Below are the code and all the weights of a small trained network. Each question names an input and a target symbol and asks about switching units off, where a switched-off unit gives its printed mean instead of its output.

import numpy as np


def w(rows, s, z=0):
    codes = np.array(rows[::2]) - 128.0
    scale = np.full(codes.shape[1], s)
    scale[-1] = z or s
    return codes * scale


def softmax(a):
    e = np.exp(a - a.max(-1, keepdims=True))
    return e / e.sum(-1, keepdims=True)


def log_softmax(a):
    a = a - a.max(-1, keepdims=True)
    return a - np.log(np.exp(a).sum(-1, keepdims=True))


def net(x, mask):
    ids = ['ΔΛΞΣΨΩαβεζημτ'.index(c) for c in x.split()]
    T = len(ids)
    res = E[ids] + P[:T]
    u = 0
    for l in range(3):
        r = res
        for j in range(3):
            rows = slice(3 * j, 3 * j + 3)
            q, k, v = (r @ M[l][rows].T for M in (Q, K, V))
            z = softmax(np.where(np.tri(T) > 0, q @ k.T / 3**0.5, -1e9)) @ v
            o = O[l][rows]
            res = res + np.where(mask[u + j], z, o[:, -1]) @ o[:, :-1]
        u += 3
    return log_softmax(res[-1] @ U[:, :-1].T + U[:, -1])


Q, K, V, O = {}, {}, {}, {}
E = w([
[113,176,124,35,135],'Δ',
[156,85,147,37,139],'Λ',
[75,153,165,151,165],'Ξ',
[25,44,177,109,157],'Σ',
[132,52,78,80,152],'Ψ',
[152,168,36,61,146],'Ω',
[194,92,56,114,153],'α',
[122,175,168,152,173],'β',
[153,193,201,29,152],'ε',
[177,132,247,90,149],'ζ',
[203,88,100,164,163],'η',
[30,163,79,145,189],'μ',
[175,168,126,196,176],'τ',
],0.011)
P = w([
[121,130,137,163,18],'0',
[124,125,150,141,95],'1',
[126,121,143,117,133],'2',
[133,120,137,107,161],'3',
[138,119,125,108,187],'4',
[142,115,133,94,207],'5',
[152,114,125,86,228],'6',
[150,114,110,83,244],'7',
[153,101,124,91,254],'8',
],0.0083)
Q[0] = w([
[136,118,108,102,252],'0.h0',
[171,166,176,120,156],'0.h0',
[97,132,161,120,170],'0.h0',
[80,156,136,172,73],'0.h1',
[149,123,152,120,89],'0.h1',
[117,132,188,117,218],'0.h1',
[124,167,149,145,50],'0.h2',
[166,104,128,125,160],'0.h2',
[86,119,126,75,196],'0.h2',
],0.018)
K[0] = w([
[136,121,145,100,245],'0.h0',
[99,78,92,125,177],'0.h0',
[150,125,97,121,194],'0.h0',
[138,113,102,117,5],'0.h1',
[94,140,104,179,87],'0.h1',
[187,131,111,123,219],'0.h1',
[115,80,135,150,36],'0.h2',
[102,144,125,100,199],'0.h2',
[161,150,109,141,188],'0.h2',
],0.016)
V[0] = w([
[121,63,199,128,132],'0.h0',
[81,222,174,143,130],'0.h0',
[251,213,170,127,114],'0.h0',
[143,30,50,145,133],'0.h1',
[152,130,159,228,135],'0.h1',
[69,157,56,214,155],'0.h1',
[109,173,58,46,119],'0.h2',
[169,88,168,168,123],'0.h2',
[46,194,149,143,165],'0.h2',
],0.011)
O[0] = w([
[97,130,89,201,164,232],'0.h0',
[176,232,152,105,178,111],'0.h0',
[212,58,199,106,238,5],'0.h0',
[117,57,103,44,65,85],'0.h1',
[135,144,44,103,208,123],'0.h1',
[88,197,124,1,157,48],'0.h1',
[198,177,170,121,55,138],'0.h2',
[103,63,85,129,176,110],'0.h2',
[57,211,199,148,154,192],'0.h2',
],0.0091,0.003)
Q[1] = w([
[110,129,120,84,165],'1.h0',
[138,137,159,165,1],'1.h0',
[101,155,82,86,224],'1.h0',
[123,120,228,44,168],'1.h1',
[144,151,83,190,102],'1.h1',
[126,175,26,183,121],'1.h1',
[129,158,85,116,81],'1.h2',
[126,137,115,123,116],'1.h2',
[126,144,106,121,112],'1.h2',
],0.0086)
K[1] = w([
[197,157,112,127,118],'1.h0',
[26,102,204,132,107],'1.h0',
[206,208,34,110,166],'1.h0',
[219,241,14,192,125],'1.h1',
[66,84,212,113,102],'1.h1',
[3,88,181,70,142],'1.h1',
[162,167,97,101,195],'1.h2',
[135,140,115,114,155],'1.h2',
[136,138,116,114,158],'1.h2',
],0.006)
V[1] = w([
[255,206,27,169,119],'1.h0',
[215,184,77,188,128],'1.h0',
[227,214,12,117,88],'1.h0',
[37,47,239,88,130],'1.h1',
[36,57,239,63,115],'1.h1',
[215,204,19,157,123],'1.h1',
[176,158,107,156,191],'1.h2',
[109,107,155,118,104],'1.h2',
[86,113,135,114,78],'1.h2',
],0.003)
O[1] = w([
[129,169,123,96,253,62],'1.h0',
[123,153,98,99,209,121],'1.h0',
[135,144,154,129,226,4],'1.h0',
[124,188,57,182,131,195],'1.h1',
[129,185,60,211,153,159],'1.h1',
[134,80,193,90,130,52],'1.h1',
[110,146,92,143,76,153],'1.h2',
[127,122,143,116,160,117],'1.h2',
[147,113,148,118,156,125],'1.h2',
],0.0045,0.0014)
Q[2] = w([
[132,131,131,126,138],'2.h0',
[130,129,128,125,130],'2.h0',
[128,129,126,127,117],'2.h0',
[19,137,126,68,220],'2.h1',
[3,70,203,172,116],'2.h1',
[149,121,94,92,212],'2.h1',
[164,214,102,174,169],'2.h2',
[151,86,135,136,195],'2.h2',
[141,253,150,117,196],'2.h2',
],0.0058)
K[2] = w([
[128,121,127,135,122],'2.h0',
[129,128,127,131,127],'2.h0',
[126,134,128,128,130],'2.h0',
[35,153,35,116,196],'2.h1',
[145,175,1,253,133],'2.h1',
[82,85,117,95,187],'2.h1',
[96,113,195,100,225],'2.h2',
[75,97,96,132,156],'2.h2',
[21,162,205,135,225],'2.h2',
],0.0061)
V[2] = w([
[143,128,173,87,149],'2.h0',
[88,144,127,95,113],'2.h0',
[150,126,139,127,137],'2.h0',
[92,103,97,83,135],'2.h1',
[70,64,211,67,154],'2.h1',
[212,207,29,192,103],'2.h1',
[48,81,220,105,126],'2.h2',
[77,87,253,105,126],'2.h2',
[177,158,43,144,130],'2.h2',
],0.0041)
O[2] = w([
[126,135,124,154,121,7],'2.h0',
[130,116,137,139,146,125],'2.h0',
[128,137,122,137,116,86],'2.h0',
[104,118,121,90,121,94],'2.h1',
[44,101,122,125,106,14],'2.h1',
[255,171,137,133,143,218],'2.h1',
[69,102,193,162,110,149],'2.h2',
[78,133,176,168,99,81],'2.h2',
[155,131,93,105,141,137],'2.h2',
],0.0064,0.0011)
U = w([
[139,201,189,31,40,127],'Δ',
[136,30,136,83,69,134],'Λ',
[77,205,184,108,111,173],'Ξ',
[3,78,118,170,69,125],'Σ',
[133,56,64,49,76,124],'Ψ',
[234,148,166,35,44,107],'Ω',
[155,74,55,14,186,189],'α',
[115,151,88,64,237,235],'β',
[191,151,223,135,94,4],'ε',
[185,99,215,214,147,41],'ζ',
[174,49,109,235,138,98],'η',
[76,222,9,183,67,132],'μ',
[174,123,66,180,244,92],'τ',
],0.005,0.004)

Each question gives the input, a string of symbols that net reads in full, and the target symbol t.
The units are the heads (3 rows each of Q, K, V and O). Each row of codes is followed by its name. A weight is (code - 128) times the scale printed after its matrix; where a second scale follows, it is the last column's (O and U).
mask holds one flag per head, layer by layer. A switched-off head (its flag False) gives its mean, the last column of its rows in O, instead of its output. The means were averaged over made-up inputs and are rounded, as every weight is.
A unit's drop is (log p(t) with every unit on - log p(t) with that unit switched off) / (log p(t) with every unit on - log p(t) with every unit switched off).
The circuit of an input: a set's keep is (log p(t) with only the set's units on - log p(t) with every unit switched off) / (log p(t) with every unit on - log p(t) with every unit switched off). Starting from all 9 units, units are removed one at a time, each time the one whose removal leaves the highest keep (on an exact tie, the one counted first), for as long as the keep stays at least 0.8.
circuit, biggest first: the units of the circuit, biggest drop first
heads that matter: for each layer, one digit per head in row order, 1 if its drop is at least 0.15 and else 0, layers parted by /
drop when u is switched off: that unit's drop, to one decimal
input τ τ Λ ζ α τ η, target α: heads that matter => 011 / 000 / 000
input μ μ β, target Ξ: circuit, biggest first => [0.h2 0.h1 0.h0]
input Ξ Σ ε ε, target ζ: heads that matter => 010 / 000 / 000
input Σ ζ Ξ Σ Λ ε ζ, target ζ: heads that matter => 010 / 000 / 000
input Σ Δ Σ Σ Ξ, target μ: circuit, biggest first => [0.h0]
input Σ Σ Σ Σ Σ ζ Σ, target η: heads that matter => 010 / 000 / 000
input τ μ τ Σ Ψ Λ ζ, target η: circuit, biggest first => [0.h1 0.h0]
input μ Λ τ Ω Σ μ Σ Σ η, target μ: heads that matter => 100 / 010 / 000
input Σ τ τ α, target α: circuit, biggest first => [0.h1 0.h0 0.h2]
input Ξ Ξ μ τ Σ Σ Ω α, target Ω: circuit, biggest first => [0.h2 0.h1]
input ε Ξ Ξ Σ Σ τ, target μ: heads that matter => 100 / 010 / 000
input Ξ τ τ μ, target β: circuit, biggest first => [0.h1 1.h0]
input Σ τ τ Σ, target β: heads that matter => 010 / 000 / 000
input Σ τ Σ Σ μ Σ Σ μ Σ, target Ξ: circuit, biggest first => [0.h2]
input τ Λ Σ μ, target μ: circuit, biggest first => [0.h0 1.h1]
input Σ μ Λ α ζ ζ, target ζ: heads that matter => 110 / 000 / 000
input Δ Ξ μ Ξ, target Ξ: circuit, biggest first => [0.h2 0.h1 0.h0]
input ζ Ψ μ Ω, target Δ: circuit, biggest first => [0.h2 0.h1]
input Σ Ω β Σ ε Σ, target ζ: circuit, biggest first => [0.h1 0.h0 0.h2]
input ε τ Ξ Ξ, target β: circuit, biggest first => [0.h1 1.h0 0.h0]
input Σ τ α α, target α: circuit, biggest first => [0.h1 0.h2 2.h2]
input Ω Ω Σ Σ Σ Σ Λ Σ, target Σ: circuit, biggest first => [0.h0]
input Δ Σ ζ τ Σ Σ Ψ η Σ, target α: heads that matter => 011 / 010 / 001
input Ψ Ω ζ α, target η: drop when 0.h1 is switched off => 0.9
input Σ μ Δ Λ Δ Ξ β μ, target Ξ: drop when 0.h0 is switched off => 0.2
input Ω Ψ τ α Ξ Σ Σ ζ α, target η: drop when 0.h1 is switched off => 0.8
input Ξ Σ Ω β μ, target Ξ: drop when 2.h2 is switched off => 0.1
